In the rows, zero is written as 128.
Each row is followed by its class number.
[156 137 171 160 129 152  96 115 167 138 123 118  51 145 100 122 117 156
 170 140 129 159 114 129  98 161 142 142 120  88  74  89 165 157  76 161
 123 127 115 115  80  67  92 142]
6
[119 118 151 127 104 150  46  85 154 133 107 151  84 153  85 127 150 112
 110 134 111  97 127 116 139  94 150 135  60  75 147 117 166 176 159  94
 172 168 177 128 128 128 119 160]
1
[131 133 150 149 132 126  87 141 116  79 155 150  98 148 105 125 138 129
 138 160 118 104  97 124 100 131 117 141 144 117 149 135  86 101  68 106
  85 121  97 148 158 167 151 139]
2
[132 130 164 124 102 110  37 130 166 127 150 129  95 159  82 121 151 101
 120  98 128  86 122 147 147  96 166 129  93  80 122 127 142 194 185  89
 171 181 143 130 104  95 129 173]
6
[138 136 157 160 128 131  93 149 113  78 164 140  87 131 112 120 141 143
 137 165 122 107  99 124  99 141 125 128 146 114 167 141  72 108  59  95
  71 115  96 160 134 162 143 113]
5
[ 76 152 111 132 119 175  94 104 145 113  94 149 150 107 136 112 108 153
 127 136 109 155 127 130 129 115 148 138 114  92 136 109 110 147  83 127
 124 144 126 137 121 107 136 148]
3
[121 129 173 151 125 143  97 141 115  88 165 146  89 140 103 115 139 121
 140 163 122  94 108 119  87 131 131 125 156 127 157 140  74 112  57 115
  90 117  80 157 145 140 136 140]
0
[ 92 127 145  93 159 137 130 110 143  72  95 116 124 104 131 114 124 181
 141 134 163 162 125 151 112 141 132 136 157  86  99 122  93 141  72 144
 139 148 146 152 101 104 149 101]
7
[ 99 146 106 106 162 117 109 123 110  99  77 139 151  98 119 125 105 142
 125 132 129 160 147 151 149 125 103 102 149  85 111 113 105 112  83 158
 135 129 125 136 122 127 137  77]
2
[113 124 129 108 166 119 138 124 132  80  90 114 126 106 134 107 121 194
 138 138 150 165 132 153 120 147 121 132 175  78 117 130 103 132  84 139
 119 135 144 150  91 108 149  92]
5
[129 132 111 194 125 110 133 132  86  88 142 168 129 165 114 122 115 116
 102 156  95 129  73 127 101 129 103 154 109 129 181 149  69 103  11 113
  88 120  88 139 153 185 128 166]
8
[123 129 133 195 126 122 116 128  81  75 130 170 108 143 115 128 117 112
  99 154  98 132  60 110 107 124 106 162 116 121 175 147  90  91  26  96
 104 124 100 122 150 189 135 166]
1
[125 153 144 136 117 176  60 115 161 138 127 134  99 124 131 107 122 157
 123 132 129 142 150 137 135 118 175 125 102  77 110 108 140 168 109 122
 109 134 118 134 133  89 132 159]
6
[123 127 139 120 107 134  45 117 154 124 127 134  90 171  82 115 160  91
 109 111 125  98 126 144 155  92 153 151  89  81 120 137 152 195 188 100
 173 171 153 111 114 107 137 185]
4
[189 154 129 142 148 131  61 143 171 141 106 122  43 137 114 119 157 176
 157 142 125 178 119 132 124 175 140 174 139 113  60 102 214 176 131 150
 114 112 130 124  98  90  99 166]
5
[123 121 129 130 109 135  48  89 143 137 108 154 101 174  79 134 147 115
 109 124 114  99 144 128 140  77 143 141  65  73 153 111 163 172 166 119
 160 159 176 120 135 130 124 139]
2
[ 93 146 129  99 155 122  94 120 114 103  74 134 134  80 127 122 100 132
 118 142 133 151 127 140 143 139 107 102 142  82 111 121 114 125  80 133
 138 131 131 154 119 123 138  94]
1
[136 107 148 156 129 133 100 122 102  52 121 164  79 114  92 133 130 106
 137 180 108  91  75 104 100 150 133 141 111 132 130 135  87  91  59  88
  96 126  72 156 130 170 143 166]
1
[109 160  93 128 129 154  94 108 142 111 105 136 132 118 124 113 110 147
 125 141 119 150 136 147 143 125 170 140 120  73 102 129 108 149  63 154
 117 129 119 124 123 126 122 150]
8
[122 160 137 136 125 162  59 123 148 114 123 139  95 118 142 103 135 164
 118 145 131 149 154 136 138 112 176 134 122  87 115 105 153 155 117 123
 115 120 111 127 129  99 135 136]
5
[121 136 137 211 109 115 115 136  85 100 140 172 119 151 106 124 118 110
  97 156  93 141  65 121 113 113 104 161 126 128 179 144  77  97  26 110
  95 119 102 139 163 184 132 171]
3
[128 143 169 164 116 165  91 108 164 136 104 126  63 131  95 123 124 147
 154 143 120 167 112 124 107 144 156 154 124 107  90  84 171 149  67 162
 129 123 117 130  90  80  88 161]
3
[180 132 126 140 142 137  97 122 138 159  96 129  69 136 107 140 148 144
 158 162 125 156 125 119 113 166 128 197 134 142  49  82 218 149 149 161
 145 101 154 164 125  90 102 160]
3
[154 106 132 170 125 107 117 116  99  66 131 153  84 143  85 136 130 114
 127 182 114 101  82 123  97 146 131 141 107 138 139 137  75 101  44 120
  84 122  73 165 134 165 139 161]
8
[134 130 154 159 128 119 102 143 116  92 172 140 101 151 102 121 130 122
 125 159 121 105  88 126  98 141 126 127 145 129 172 142  65 101  29 113
  83 124  89 168 150 160 138 152]
8
[145 134 149 154 131 175 108 103 155 139 112 127  49 146 101 119 127 154
 164 143 129 165 127 113 112 150 131 143 114  98  74  93 170 156  76 161
 132 116 119 101  86  83  95 148]
4
[150 103 122 164 129 133 105 117  90  72 129 164  78 136  94 137 130 118
 132 178 114 102  95 112 106 138 110 135 103 127 132 145  77 113  65 108
  78 117  84 152 135 163 161 157]
4
[137 105 139 164 119 124 103 118  99  68 123 167  87 123  83 134 127 113
 126 190 103 104  86 116 106 135 133 141 123 137 129 131  77  96  60 114
  86 122  77 174 149 161 147 164]
3
[139 142 166 169 120 159 100 105 163 139 105 125  62 132 103 119 125 161
 159 148 120 170 105 127  99 153 142 158 131 103  83  85 179 151  71 160
 128 119 122 128  93  82  88 150]
3
[143 127 128 121 108 124  58 126 169 157 123 120  87 136  85 123 164 131
 130 127 106 110 130 139 149  96 158 107  84 101 150 136 152 185 173  84
 138 162 132 129 117 132 130 170]
5
[102 156  98 135 127 146  71 112 151 100 100 144 110 104 140 114 109 151
 141 136 122 157 148 142 131 122 167 154 118  84  97 125 119 151  89 149
 105 124 115 121 119 119 123 128]
9
[114 137 120 101 159 116 100 120 119 107  91 126 130  98 119 120 103 150
 123 138 133 155 150 162 144 144 111  91 142  73 104 126  95 136  93 155
 120 140 122 149 113 102 138  85]
6
[111 149 136 137 124 191  72 107 153 127 105 133 105 127 133 103 135 159
 132 137 121 137 166 132 134 109 176 129 120  86 109 104 144 160 108 137
 125 124 114 123 133  87 127 139]
0
[123 124 150  85 169  94 160 114  90 112  96 130 141 109 145 122 111 144
 114 155 147 164 118 155  95 130  80 119 167 103 130 123 128 113  57 161
 113 137 147 158 143 106 140  67]
7
[ 87 142 116  92 160 126 106 118 114 102  86 134 134  87 123 121 111 148
 116 145 141 161 144 155 147 130 110 103 133  94 112 125  91 124  74 163
 141 132 123 151 128 123 134  78]
7
[133 126 134 130 108 137  42  99 142 131 118 142  88 162  93 125 156 126
 110 139 115 100 144 130 147  89 152 136  71  76 153 117 151 175 170 106
 159 155 177 132 125 117 127 126]
5
[126 126 150  88 169  99 164 118  89 114 104 126 138 104 145 124 109 145
 115 156 148 166 118 155  97 131  88 107 176 106 119 119 133 106  48 166
 112 136 140 161 144  99 136  60]
7
[131 125 116 114 106 151  55 110 167 162 118 128  85 140  79 123 156 120
 127 121 107 106 138 131 160  98 146 102  72  90 135 138 149 193 165  90
 131 172 125 118 121 117 136 186]
4
[121 121 149  85 170 105 167 110  87 125  89 118 145 116 136 111 104 143
 113 153 141 159 140 154 101 127  84 103 192  97 134 123 130 110  62 170
 118 135 143 155 140  81 137  63]
0
[119 130 120 123 104 132  57 104 165 161 110 123 101 141  72 135 152 119
 127 114 108  97 130 136 146  88 155 113  66  91 139 128 158 183 158  88
 147 169 127 125 121 137 126 189]
2
[124 117 130 128 106 159  43  85 139 140 118 151  87 173  83 130 148 107
 102 131 114 100 155 127 148  82 136 132  60  74 151 124 146 183 169 118
 150 157 178 117 131 113 134 138]
4
[123 153 126 129 121 183  60 108 145 128 111 143  96 131 138 115 132 150
 124 143 126 146 165 125 147 111 147 133 106  83 101 105 152 167 121 132
 113 117 124 118 141  91 151 133]
4
[134 134 115 201 127 100 141 135  79  95 149 166 126 163 117 122 117 115
  94 157 103 135  68 125 103 124  99 157 111 137 178 152  72  99   4 114
  87 120  86 139 160 187 122 177]
8
[127 122 155 148 134 137  89 142 107  85 162 151  87 143  95 113 137 119
 131 169 115  87 108 124  98 133 133 128 156 123 147 147  69 107  56 114
  82 126  78 162 153 146 136 148]
0
[122 120 122 134 107 134  65  82 151 152 121 132 102 179  83 123 145 122
 104 127 112  97 131 135 136  88 149 130  59  80 158 120 145 187 130 113
 169 166 167 139 127 121 111 161]
8
[ 82 155 110 134 119 161 116  98 147 116 103 130 149 121 139 116 102 155
 135 133 123 152 120 128 111 122 136 120 111  91 147 110 105 151  53 136
 134 129 116 133 111 107 134 129]
8
[118 137 169 150 123 144  82 142 113  73 175 155  85 132 104 123 141 122
 124 168 127 103  93 126  98 134 142 138 138 126 146 142  72 101  48 110
  86 121  86 168 162 163 140 138]
7
[121 159 112 131 130 148  77 123 134  85 105 147 112 103 126 115 121 155
 134 147 127 150 143 144 136 122 169 151 136  67 106 127 119 146 103 140
 111 119 122 121 106 123 135 116]
5
[110 117 150 105 158 123 129 114 146  92 106 116 124 119 123 109 104 179
 146 126 151 156 131 155 111 149 121 118 162  69 110 129  83 142  77 141
 128 146 148 147  90  98 151 110]
6
[135 120 115 108 105 146  57 113 168 164 118 122  83 147  76 130 158 122
 129 121 107 103 143 134 165  92 147 111  71  90 123 140 154 200 167  90
 140 173 139 129 126 112 148 188]
4
[138 120 136  87 170 102 169 113  79 132  94 123 142 119 143 120 102 139
 111 147 140 167 136 149 111 127  65 107 179  92 131 126 136 113  65 161
 101 127 156 148 140  94 152  61]
4
[107 129 143 110 158 124 126 106 137  74  82 117 131 119 125 120 114 169
 144 121 158 162 121 148 104 135 116 136 169  77 114 112 111 129  79 145
 141 139 152 128  91 109 156 103]
2
[119 123 153  85 169 101 158 112  94 105  99 131 136 107 147 123 112 148
 117 160 148 165 122 156  91 134  86 110 172 104 121 121 130 112  55 170
 112 136 141 158 142 100 139  61]
7
[103 121 123 100 151 122 122 121 153  81  90 118 116 108 141 109 111 170
 150 125 153 157 125 144 106 143 121 134 163  96 119 125 102 141  74 139
 132 138 137 150 105 101 149 103]
9
[ 91 147 120  97 159 120  99 116 115  94  83 142 134  92 123 119 114 147
 118 148 139 164 141 153 146 131 112 117 132  89  99 125  93 130  78 157
 136 135 127 151 127 123 133  88]
7
[141 113 147 174 113 121 103 117  94  75 125 162  81 121  81 136 126 109
 119 192 110 110  89 120 105 136 139 148 126 132 127 130  88  93  61 114
  77 124  77 174 151 158 147 167]
3
[134 106 139 153 120 143 114 120 104  47 130 165  76 117  81 140 139 111
 138 192 121  98  90 113 105 141 151 143  96 140 119 135  63  90  58 115
  90 131  63 154 139 167 143 154]
7
[136 130 180 154 121 126  88 144 115  88 180 143  89 137 107 122 129 123
 135 155 124  95 101 130  93 147 131 121 138 111 163 146  71 108  59 104
  69 129  86 162 140 144 145 144]
6
[142 140 151 160 128 154 118 101 168 141 115 111  62 149  99 116 119 160
 158 143 131 158 106 124 102 163 143 143 119 100  85  89 170 152  47 170
 139 119 113 122  86  80  75 149]
8
[139 105 149 164 124 133 118 116  90  62 126 160  82 138  88 125 134 110
 135 187 117  95 100 111  94 134 134 140 118 138 128 133  69 101  70 114
 103 117  74 155 141 154 144 149]
0
[109 144 101 101 162  99 117 122 115 100  80 126 140 105 117 121 103 141
 113 138 137 164 136 160 143 142 105 102 143  93 113 126  91 136  59 165
 136 130 122 154 114 124 131  95]
8
[139 139 168 154 130 170  96 111 164 125 101 123  51 117 109 121 127 152
 163 139 131 150  98 109 104 159 144 156 115 101  86  90 188 145  71 140
 147 120 114 112  81  89  86 158]
1
[139 128 177 156 123 129  90 147 114  83 177 148  85 138 102 122 131 120
 137 158 128  94 100 129  89 148 130 123 140 107 161 146  61 110  57 104
  70 129  88 161 139 153 144 144]
6
[138 118 105 116 113 129  59 119 159 170 122 125  88 145  75 132 153 112
 131 123 109 104 128 134 156  92 130 102  75  97 122 140 142 200 169  87
 145 169 137 129 121 126 143 182]
4
[132 118 106 104 111 147  59 112 167 171 113 122  85 144  71 127 157 114
 128 120 107 104 139 133 160  93 140 101  72  93 135 143 144 198 165  89
 148 171 134 121 121 125 143 194]
4
[154 135 170 154 124 160 106 111 170 147 121 108  54 143 100 119 122 161
 173 140 129 153 111 127 100 165 146 140 111  87  78  92 168 159  77 154
 124 130 116 119  82  68  89 147]
6
[142 135 164 147 136 163  99 107 164 128  97 122  52 128 112 121 127 153
 164 144 128 157  97 111  99 158 137 157 118 100  76  89 190 151  72 144
 152 121 125 110  87  91  89 157]
1
[135 109 146 161 119 132  98 116 104  48 130 168  70 124  89 138 142 116
 134 189 122 101  86 114  99 136 145 140 100 133 119 133  74 104  62 116
  90 127  64 153 141 165 145 149]
7
[152 111 124 164 127 116 113 120 106  65 126 152  91 136  92 134 127 117
 135 182 110 106  81 120 104 148 128 133 106 139 135 135  68 101  41 118
  89 119  70 161 136 163 144 158]
8
[114 133 157 120 104 125  38 119 164 115 131 133  89 153  87 120 165 103
 113 113 127  96 114 146 145  84 170 144  86  94 113 121 156 192 174  98
 185 169 133 128 120 108 122 162]
7
[180 148 109 146 140 125  59 141 172 147 100 132  38 134 119 124 148 153
 167 135 129 172 115 126 115 171 142 188 122 126  50 104 212 181 114 153
 117 116 122 133 112  95  92 185]
9
[109 114 143 120 111 154  40  87 152 131 109 148  91 159  91 125 149 110
 103 131 111  87 129 118 139  94 142 138  65  80 149 122 160 177 167  93
 188 159 179 129 134 131 124 162]
1
[132 124 140 122  94 137  50 116 176 164 131 113  84 136  69 131 153 118
 127 116 113  91 137 143 148 101 170  91  69  81 140 137 138 196 166  87
 135 182 120 136 116 113 132 188]
6
[145 110 126 167 113 108  97 125 106  65 125 158  64 124  96 144 127 107
 145 178 123 100  93 106  93 138 128 151 104 144 137 130  88 106  66 112
  89 116  68 157 138 155 145 139]
9
[125 122 125 127 103 134  52  87 155 149 122 146  97 176  78 121 144 115
 102 134 111  95 135 129 142  89 152 127  57  82 155 117 147 187 139 113
 165 162 164 146 138 120 113 162]
8
[106 144 108 106 157 111 118 114 121 112  82 122 137 104 119 119 103 149
 118 145 136 165 139 155 143 141 104  95 144  86 118 121  96 131  53 168
 131 129 124 154 121 114 130  89]
8
[100 154 128 120 130 158  81 108 145 102  93 138 115  98 126 122 111 143
 128 143 126 150 127 130 133 127 149 150 130  75 106 127 131 142  97 132
 133 124 135 118 122 127 139 138]
1
[144 130 124 208 125 105 122 140  76  86 142 164 108 152 121 127 127 129
 107 158 105 134  76 120 107 117 103 159 115 124 175 148  81 103  38  99
  87 108 101 128 140 189 135 146]
5
[125 137 160 169 120 132  80 140 108  92 157 153 103 123 104 124 129 124
 126 168 105 112  96 130 102 136 128 138 152 124 160 136  74  96  51 101
  64 123  93 181 155 162 146 145]
3
[183 138 128 137 146 124  98 123 132 162 101 123  72 148 103 150 144 140
 165 146 138 149 126 118 104 154 118 194 133 133  56  82 231 142 147 160
 153  91 157 149 123  99 109 145]
2
[129 123 112 118 107 122  66 111 178 166 124 114 100 153  75 125 152 124
 123 119 105 104 122 144 145  98 154 103  75 104 148 138 142 196 144  97
 157 170 128 140 125 131 125 193]
8
[124 126 162 155 132 140  97 141 109  85 160 146  94 143 102 116 135 125
 135 160 116  98 108 123  93 132 124 132 155 129 163 143  69 105  55 113
  93 116  86 156 146 145 140 136]
0
